Moves between units:
ε: LQ->HZ, DC->TQ, RC->ZF, LG->BD, DZ->RN, BR->GB, PH->ZH, DN->ZN, CH->JJ, NC->QQ, SN->JP, RL->SC, GQ->NB, SZ->DL, GJ->BS, HS->TN, ZT->BP, JH->HD, BP->ZT, MR->JT, BS->GJ, ZF->RC, HD->JH, SM->JC, ZB->DT, TN->HS, NQ->FZ, GL->FM, NL->HJ, DL->SZ, JJ->CH, ZN->DN, BD->LG, GH->FQ, MZ->BG, QQ->NC, RP->GD, TQ->DC, TL->BH, ZH->PH, GD->RP, TH->FD, JT->MR, FQ->GH, GZ->MS, MS->GZ, BG->MZ, FJ->FS, RN->DZ, FD->TH, FZ->NQ, HJ->NL, SC->RL, NB->GQ, DT->ZB, JC->SM, FM->GL, BH->TL, BF->ZD, FS->FJ, ZD->BF, JP->SN, HZ->LQ, GB->BR
τ: LQ->PH, DC->RL, RC->NB, LG->DT, DZ->BS, BR->MS, PH->LQ, DN->FM, CH->QQ, NC->JJ, SN->FZ, RL->DC, GQ->ZF, SZ->TH, GJ->RN, HS->BF, ZT->RP, JH->BG, BP->GD, MR->SM, BS->DZ, ZF->GQ, HD->MZ, SM->MR, ZB->BD, TN->ZD, NQ->JP, GL->ZN, NL->BH, DL->FD, JJ->NC, ZN->GL, BD->ZB, GH->FJ, MZ->HD, QQ->CH, RP->ZT, TQ->SC, TL->HJ, ZH->HZ, GD->BP, TH->SZ, JT->JC, FQ->FS, GZ->GB, MS->BR, BG->JH, FJ->GH, RN->GJ, FD->DL, FZ->SN, HJ->TL, SC->TQ, NB->RC, DT->LG, JC->JT, FM->DN, BH->NL, BF->HS, FS->FQ, ZD->TN, JP->NQ, HZ->ZH, GB->GZ
θ: LQ->ZB, DC->BR, RC->HD, LG->ZH, DZ->HS, BR->DC, PH->BD, DN->SN, CH->GH, NC->FS, SN->DN, RL->MS, GQ->BG, SZ->TL, GJ->ZD, HS->DZ, ZT->JT, JH->ZF, BP->MR, MR->BP, BS->BF, ZF->JH, HD->RC, SM->GD, ZB->LQ, TN->RN, NQ->GL, GL->NQ, NL->FD, DL->BH, JJ->FQ, ZN->JP, BD->PH, GH->CH, MZ->NB, QQ->FJ, RP->JC, TQ->GB, TL->SZ, ZH->LG, GD->SM, TH->HJ, JT->ZT, FQ->JJ, GZ->SC, MS->RL, BG->GQ, FJ->QQ, RN->TN, FD->NL, FZ->FM, HJ->TH, SC->GZ, NB->MZ, DT->HZ, JC->RP, FM->FZ, BH->DL, BF->BS, FS->NC, ZD->GJ, JP->ZN, HZ->DT, GB->TQ
λ: LQ->BP, DC->JH, RC->GB, LG->JC, DZ->NC, BR->ZF, PH->GD, DN->FD, CH->GJ, NC->DZ, SN->NL, RL->BG, GQ->MS, SZ->GL, GJ->CH, HS->FS, ZT->HZ, JH->DC, BP->LQ, MR->ZB, BS->JJ, ZF->BR, HD->TQ, SM->BD, ZB->MR, TN->FJ, NQ->TL, GL->SZ, NL->SN, DL->FM, JJ->BS, ZN->TH, BD->SM, GH->ZD, MZ->SC, QQ->RN, RP->ZH, TQ->HD, TL->NQ, ZH->RP, GD->PH, TH->ZN, JT->DT, FQ->BF, GZ->NB, MS->GQ, BG->RL, FJ->TN, RN->QQ, FD->DN, FZ->BH, HJ->JP, SC->MZ, NB->GZ, DT->JT, JC->LG, FM->DL, BH->FZ, BF->FQ, FS->HS, ZD->GH, JP->HJ, HZ->ZT, GB->RC
κ: LQ->RL, DC->PH, RC->JC, LG->GB, DZ->FZ, BR->BD, PH->DC, DN->BF, CH->HJ, NC->BH, SN->BS, RL->LQ, GQ->MR, SZ->FJ, GJ->JP, HS->FM, ZT->MZ, JH->GD, BP->BG, MR->GQ, BS->SN, ZF->SM, HD->RP, SM->ZF, ZB->MS, TN->GL, NQ->RN, GL->TN, NL->JJ, DL->FS, JJ->NL, ZN->ZD, BD->BR, GH->TH, MZ->ZT, QQ->TL, RP->HD, TQ->ZH, TL->QQ, ZH->TQ, GD->JH, TH->GH, JT->NB, FQ->FD, GZ->DT, MS->ZB, BG->BP, FJ->SZ, RN->NQ, FD->FQ, FZ->DZ, HJ->CH, SC->HZ, NB->JT, DT->GZ, JC->RC, FM->HS, BH->NC, BF->DN, FS->DL, ZD->ZN, JP->GJ, HZ->SC, GB->LG
δ: LQ->FD, DC->FS, RC->RN, LG->TL, DZ->ZF, BR->NC, PH->DL, DN->BP, CH->GZ, NC->BR, SN->MR, RL->FQ, GQ->BS, SZ->ZH, GJ->NB, HS->JH, ZT->ZN, JH->HS, BP->DN, MR->SN, BS->GQ, ZF->DZ, HD->TN, SM->FZ, ZB->NL, TN->HD, NQ->JC, GL->RP, NL->ZB, DL->PH, JJ->MS, ZN->ZT, BD->BH, GH->SC, MZ->ZD, QQ->GB, RP->GL, TQ->FJ, TL->LG, ZH->SZ, GD->FM, TH->HZ, JT->JP, FQ->RL, GZ->CH, MS->JJ, BG->BF, FJ->TQ, RN->RC, FD->LQ, FZ->SM, HJ->DT, SC->GH, NB->GJ, DT->HJ, JC->NQ, FM->GD, BH->BD, BF->BG, FS->DC, ZD->MZ, JP->JT, HZ->TH, GB->QQ

The rows follow the links: the fewer symbols apart two units are, the more alike their rows tend to be.

Each row is also shifted at random along 6 hidden directions that mean nothing.

Known rows, each with its unit:
-5 -10 16 24 -6 -16 -18 65 19 2 66 -61 24 29 22 -31 14 93 -30 -7 28 39 26 -23 7 32 9 44 32 -26 45 24 52 57 -12 56 -53 36 -4 -2 -1 -9 10 23 33 17 -22 -23 -8 -19 -2 30 -6 31 -61 -20 26 -20 27 65 -47 34 -26 -6 25; unit QQ
5 11 -2 -3 17 -3 11 -4 25 -11 14 46 -19 -9 35 4 25 -44 23 10 -6 -22 -3 -11 -18 -27 -13 29 -29 -7 -40 -31 15 -22 -34 -34 47 -13 23 -13 15 -14 7 16 14 -24 5 3 25 -13 -6 31 -20 -8 26 5 -28 1 -11 -7 12 -17 -21 21 -5; unit ZB
11 8 -38 -9 8 -3 34 -14 -33 -25 -56 -57 -27 36 -31 35 49 91 -8 6 30 13 -23 -8 31 18 68 -19 -36 -1 36 29 -24 -9 -14 -14 -10 -7 35 21 2 -4 14 19 10 -41 -10 5 -13 47 15 -39 -2 48 18 -4 -29 19 -19 -37 -5 -32 -12 -35 26; unit SM
-6 -2 -2 0 14 -11 28 -29 -56 -5 2 -23 43 11 -31 16 -87 -5 -17 -39 7 19 35 5 11 22 -7 -79 17 20 5 39 -46 -23 23 12 -34 25 -30 -14 -7 1 10 -16 -41 22 -6 -1 -11 -28 -19 -22 18 -43 -8 34 6 11 10 11 24 -19 34 -27 23; unit JH
16 -13 -13 -5 -2 -44 18 -65 -31 -13 -50 3 -23 83 0 35 54 86 -6 44 19 -29 -37 -6 26 8 28 -1 -8 -10 -2 13 -39 -18 14 -50 -2 -16 33 10 12 46 -2 -30 9 -1 49 -26 -37 25 53 -52 -12 21 120 -18 -45 -23 -47 -79 4 -52 -30 -91 1; unit BR
0 8 17 -6 -34 15 -30 48 11 -13 76 39 -3 -23 22 -3 22 -8 -11 14 3 -20 6 9 26 19 -41 39 39 7 -14 -26 4 30 26 16 -7 20 -16 -9 4 20 10 -1 19 17 -17 -3 -15 13 14 15 22 3 -23 -20 32 -8 5 42 -16 26 10 25 -2; unit TN
-23 -10 -16 27 15 -22 -12 14 -1 9 -79 -67 28 3 8 -75 -9 80 -15 -40 -5 79 59 -30 -11 -16 56 -27 9 7 101 16 74 48 -18 -16 -24 4 26 4 6 14 -30 17 39 -1 -4 23 29 -5 -45 -9 4 20 -91 -45 -8 -13 40 -3 -35 -1 -59 -40 3; unit HJ
-2 20 -23 0 1 1 -5 -39 -17 11 -29 61 13 15 75 -43 0 66 11 0 -13 13 5 -12 3 14 -4 -2 55 47 36 -22 32 14 1 -53 -28 -9 1 -59 -15 54 13 34 8 -28 3 40 50 -9 -13 32 18 -64 41 -9 -18 -49 42 -44 -28 -39 -20 -55 34; unit FM
4 -20 -5 22 8 -23 20 0 29 -6 -7 -94 3 28 -16 13 -10 43 -28 -12 9 33 -3 -32 -17 -6 32 8 -24 -4 -4 6 -11 -15 -12 18 7 24 34 21 6 -48 -11 -15 17 3 1 -49 -11 -13 -41 -10 -34 25 -25 19 -12 33 -14 27 4 15 7 -3 4; unit MS
-9 -15 -35 -13 3 -14 15 31 -43 -65 -11 -1 20 40 -24 9 26 1 -22 3 17 -51 65 20 44 -9 6 9 -13 67 25 -34 -34 -16 28 -89 27 -4 38 68 37 142 -17 -24 38 22 8 17 -55 93 37 -43 -9 54 -48 -5 -21 -14 -36 -43 -21 -32 -12 -18 -16; unit BG
5 27 0 21 22 -6 12 -66 12 45 -55 26 21 -28 21 -44 -35 -17 7 -21 -27 40 5 -29 -44 -14 -10 -32 26 14 2 -28 22 5 -20 -33 29 -14 0 -56 -8 -33 -5 16 -2 -23 -1 9 84 -35 -83 33 9 -59 0 15 -14 -7 44 -7 16 -5 -13 8 -11; unit SN
7 29 -18 -14 12 19 7 3 -54 8 32 112 30 -4 -27 -3 -26 -147 40 -25 4 -48 6 49 -14 -46 -54 -24 -5 0 -6 24 -10 -44 -23 -19 21 -24 -62 -10 23 41 28 22 -47 26 17 18 13 11 31 20 4 -11 22 46 -23 -18 4 -25 44 -30 -3 40 -3; unit JT
0 14 -13 -8 7 15 14 72 43 -37 43 -19 -24 -8 24 -4 74 17 -12 4 27 -11 14 -19 5 -10 20 80 -23 22 -11 -65 16 1 -38 -36 38 3 54 26 33 -1 11 42 45 -41 -43 18 16 30 -25 25 -29 48 -62 1 -30 21 -17 36 -33 11 -24 40 3; unit MR
-8 3 19 12 -10 -8 2 5 5 -10 37 -10 15 30 -10 28 26 19 -4 28 8 -26 -34 -31 -8 13 -3 41 3 2 -11 -5 -4 20 1 15 -17 -18 14 5 -12 24 -24 5 37 11 16 -41 -43 12 26 6 -38 29 20 -7 -14 -25 -21 -22 -10 2 11 -7 -10; unit JJ
14 5 -17 13 1 -43 35 -61 -4 19 -21 -24 23 34 8 -30 -57 36 -23 -26 -3 37 37 -7 -10 -2 11 -37 38 7 17 4 -21 -20 8 -23 -11 30 2 -37 12 -16 10 -12 -23 17 6 -10 42 -34 -59 5 7 -51 25 34 -27 5 14 6 17 -6 -7 -29 5; unit ZF
16 13 7 -26 19 24 8 -47 4 24 23 67 -14 -13 49 32 -3 0 30 29 -13 -17 -57 -9 -12 13 -35 -29 -1 -20 -56 23 -4 -45 -11 16 -8 -10 -32 -62 -39 -49 49 17 -47 -34 8 8 16 -64 29 43 -13 -73 114 4 -8 6 23 -22 28 -41 25 -37 44; unit PH
-4 -11 22 -6 -4 -9 -6 21 -31 -24 11 -9 21 2 -43 56 -4 -56 11 15 -24 -19 20 23 20 12 7 -2 -4 10 -35 -23 -44 14 44 -16 0 -17 17 47 -17 52 -29 -22 9 23 -3 9 -41 56 32 -30 1 12 -41 -7 16 5 -59 -17 3 5 19 18 -30; unit FS
26 35 19 -5 -9 28 -22 -28 -15 36 -8 54 -38 -37 -31 25 18 -83 46 24 -5 -16 -80 33 -14 -6 -2 4 -9 -50 -37 10 -23 -4 2 42 27 -36 -27 -20 -11 -71 -4 -1 -25 -22 9 -1 18 17 13 -10 22 9 39 25 23 16 -27 -4 38 28 19 63 -33; unit NQ
-6 -19 0 4 5 7 -19 33 64 8 -64 -78 -52 -30 9 -23 51 82 -19 3 -14 47 -11 -20 0 -3 48 50 -29 2 41 -18 53 41 2 9 0 -5 52 27 -3 -25 -44 -1 47 -35 -22 18 15 8 -20 -13 5 43 -74 -67 18 20 5 17 -52 36 -25 -4 1; unit TH
-17 -35 -19 -2 -8 -21 -9 -13 -44 -24 -37 -58 -1 34 -45 15 -3 82 -27 -14 36 -2 24 9 25 -1 13 -39 -19 6 53 67 -17 0 22 7 -47 14 -12 44 11 60 -16 -40 14 31 33 -14 -73 22 52 -60 2 36 10 -17 0 1 4 -48 -4 -47 6 -82 7; unit SC
-6 7 33 -18 -20 19 -38 33 -26 -15 98 105 35 -25 -24 43 7 -130 38 25 -7 -96 -6 53 22 -14 -77 11 5 9 -46 -8 -30 -9 26 5 3 -35 -57 25 0 79 -2 -3 4 56 24 -10 -69 45 93 4 6 7 21 4 30 -37 -39 -30 27 -8 31 28 -30; unit GH

From each start, follow one symbol. Which unit do you reach?
Answers are names.
---
-1 -7 -11 10 -6 -26 4 38 18 2 36 42 42 4 36 -51 -25 -68 -16 -19 -7 -12 63 13 -17 -40 -43 19 13 11 -7 -23 29 -10 -17 -29 32 26 -14 8 35 34 12 0 -2 49 20 -19 5 -17 -11 30 -7 -6 -33 7 -26 -15 -7 35 5 14 -32 34 -21
θ SC
---
-13 8 0 -30 27 19 -4 64 -52 -24 48 66 58 4 -23 48 -13 -131 53 0 -18 -53 38 53 23 3 -4 -6 -22 26 -2 -17 -21 2 10 -17 -21 -52 -13 43 -28 86 -16 35 -9 11 -35 52 -32 73 58 4 -6 22 -63 -14 1 -26 -47 -31 -8 -5 10 49 9
κ FS
---
-20 6 -16 14 32 -17 13 -31 -88 4 -73 21 64 35 -62 21 -28 -61 38 -27 -11 -13 18 14 -4 -18 34 -60 -19 23 51 37 -8 -3 -9 -40 -23 -69 -2 32 -20 89 -34 12 -4 10 19 20 -6 67 31 -42 -11 37 -12 1 -20 -43 -20 -106 11 -54 -9 -38 -23
δ ZB
---
-9 10 3 2 6 -8 -23 -14 11 17 21 27 -10 8 52 -35 13 83 9 -19 27 26 -11 -29 -14 -7 -12 5 11 -35 32 59 71 -14 -43 38 -31 19 -40 -53 7 -34 44 42 -3 -9 10 -10 16 -96 16 46 -21 -24 73 -7 -11 -29 84 5 -5 -41 -13 -59 50
δ HJ
---
12 4 -8 24 -8 -21 33 -36 -20 0 -65 -56 17 36 -31 4 -17 20 -13 -3 13 26 1 -11 -6 26 45 -13 22 6 15 -4 -27 24 19 -25 -6 -4 32 4 -14 10 -26 -19 11 5 -4 -9 17 28 -35 -32 5 12 -29 15 -13 -1 -24 -7 3 19 -14 2 -24
κ FZ
---
11 -2 -15 12 1 18 -5 -48 -41 19 -98 -47 -16 13 -34 -14 -18 86 -8 -12 0 48 -28 3 17 31 43 -54 3 -6 78 61 4 22 16 31 -63 -7 -20 -10 -29 -5 -9 -2 -15 -18 -7 29 6 8 1 -39 24 -3 8 -20 10 -8 40 -41 -12 -17 8 -62 21
κ TN
---
23 10 21 22 -12 -4 11 -32 -2 31 -11 -31 18 -17 -57 -7 -60 -83 11 -19 -9 26 -28 30 -29 14 0 -37 28 -30 -15 24 -29 9 17 47 6 -1 -32 -10 -16 -74 -16 -22 -36 29 9 -24 10 5 -34 -24 24 0 -26 46 25 29 -29 45 44 63 25 66 -41
θ TN
---
-1 -3 15 43 -3 13 13 -12 3 10 13 -117 26 38 -31 16 -34 135 -52 -22 43 60 -25 -65 -19 47 53 -6 27 7 56 70 6 32 -14 72 -80 36 2 -26 -26 -58 -10 13 20 -15 -19 -42 -16 -45 -59 10 -29 14 -18 23 14 0 54 28 -12 14 27 -49 28
ε GJ
---
6 -8 3 41 -6 -10 12 -47 -69 6 -76 -102 33 39 -124 12 -66 26 -28 -41 38 38 -20 5 -10 14 55 -77 -11 -14 88 105 -31 17 23 54 -69 -7 -25 36 -16 12 -45 -32 -13 43 14 -30 -51 37 -4 -77 9 46 -27 38 11 6 2 -33 18 9 23 -40 -23
ε BS
---
0 -15 34 7 15 33 10 -19 8 21 -40 -72 -18 -21 -57 64 -16 28 15 3 -4 31 -69 -25 -19 16 33 -33 -50 -16 -4 43 -12 9 3 69 -43 -28 7 5 -44 -72 -35 7 -1 -42 -15 -8 -20 -1 15 -22 -16 20 8 -13 16 34 2 -26 8 3 48 -19 7
θ NL
---
13 -17 -11 -18 -27 -34 1 -59 18 14 -70 29 -55 -35 19 -32 11 -48 -13 27 -41 -5 1 31 7 -19 -31 -7 12 -4 -52 -52 -39 -21 46 -65 73 9 17 8 27 -5 -13 -74 -17 28 39 -3 30 12 -19 -40 50 -38 34 -3 0 33 -45 -6 19 16 -4 11 -53
δ TN
---
15 -5 13 3 -8 38 -17 -45 29 19 -74 -70 -67 -30 -24 1 13 118 -17 6 10 43 -97 -28 -21 23 30 -11 -23 -21 41 59 9 22 -7 69 -49 5 -9 -37 -32 -98 -21 3 5 -52 -10 -7 2 -30 -17 -21 4 0 44 -21 31 23 51 -5 -7 10 28 -49 25
κ ZD
---
-20 -8 29 -2 -11 15 -26 44 2 -19 101 41 50 -18 1 34 -21 -82 11 8 -6 -43 28 -3 -1 1 -38 14 20 23 -36 -27 -10 11 15 -4 -9 -2 -20 20 -9 51 -14 4 14 29 -13 -10 -37 6 23 35 -12 -6 -32 1 17 -19 -10 6 1 5 30 26 -10
λ BF
---
1 -11 -3 -6 4 9 -14 -8 -10 8 -79 -47 -30 -21 -47 19 16 -1 21 7 -25 14 -29 25 -2 2 36 -13 -34 -28 14 15 -7 20 21 17 2 -37 15 25 -31 -16 -42 -16 -2 -12 -3 20 -6 50 26 -45 28 35 -27 -37 16 20 -37 -22 -5 14 0 10 -16
ε DL
---
-2 -10 -31 -24 16 -20 -18 -51 -13 24 -64 107 5 -15 48 -61 -32 -83 41 -14 -50 -21 33 34 -20 -67 -60 -32 1 17 -7 -25 25 -46 -4 -86 47 -16 -25 -19 19 65 14 -18 -33 20 48 28 33 -15 21 9 31 -62 45 -27 -41 -29 26 -65 20 -53 -27 -28 -5
λ ZT
---
-5 -12 -30 6 32 -29 33 10 -18 -5 -67 -105 -1 29 -29 15 -10 50 -6 -42 9 48 41 -15 14 7 88 -43 -51 -7 34 17 2 -10 -27 -9 -6 -4 51 37 -7 -22 -25 11 -3 -31 -20 16 18 14 -19 -39 -5 34 -65 -11 -29 21 -23 -13 -13 -12 -26 -10 14
κ BR
---
-7 -20 -3 15 -21 -2 -8 -27 35 3 -20 -17 -26 -14 38 -55 -10 66 -47 -6 -2 30 20 -31 0 -15 -29 -7 23 12 8 -3 5 -4 -1 -15 22 51 -7 -13 28 -24 5 -40 6 13 17 -25 18 -53 -45 4 15 -35 14 8 11 17 46 40 -8 4 -6 -29 -7
λ SC
---
-1 -3 24 -7 -5 -12 -8 -42 44 8 42 70 -18 -24 61 5 5 -15 2 35 -21 -26 -17 -25 -10 -2 -71 5 15 7 -92 -36 -6 -36 9 -24 35 17 -6 -33 7 -15 18 -33 -1 -2 29 -27 9 -65 5 45 -6 -73 104 5 -6 -9 11 -6 25 -26 20 -37 0
λ BG
---
10 -17 -26 -16 3 12 29 -38 -3 -9 -69 -27 -31 -3 -18 26 6 25 -6 1 4 -7 -23 -10 -4 -9 24 -12 -37 33 16 2 -32 -33 5 -32 18 -23 28 8 -5 -1 -5 -14 -12 -38 0 16 -4 30 -8 -30 -9 6 25 0 -33 33 -4 -29 3 -37 14 -25 7
θ MR
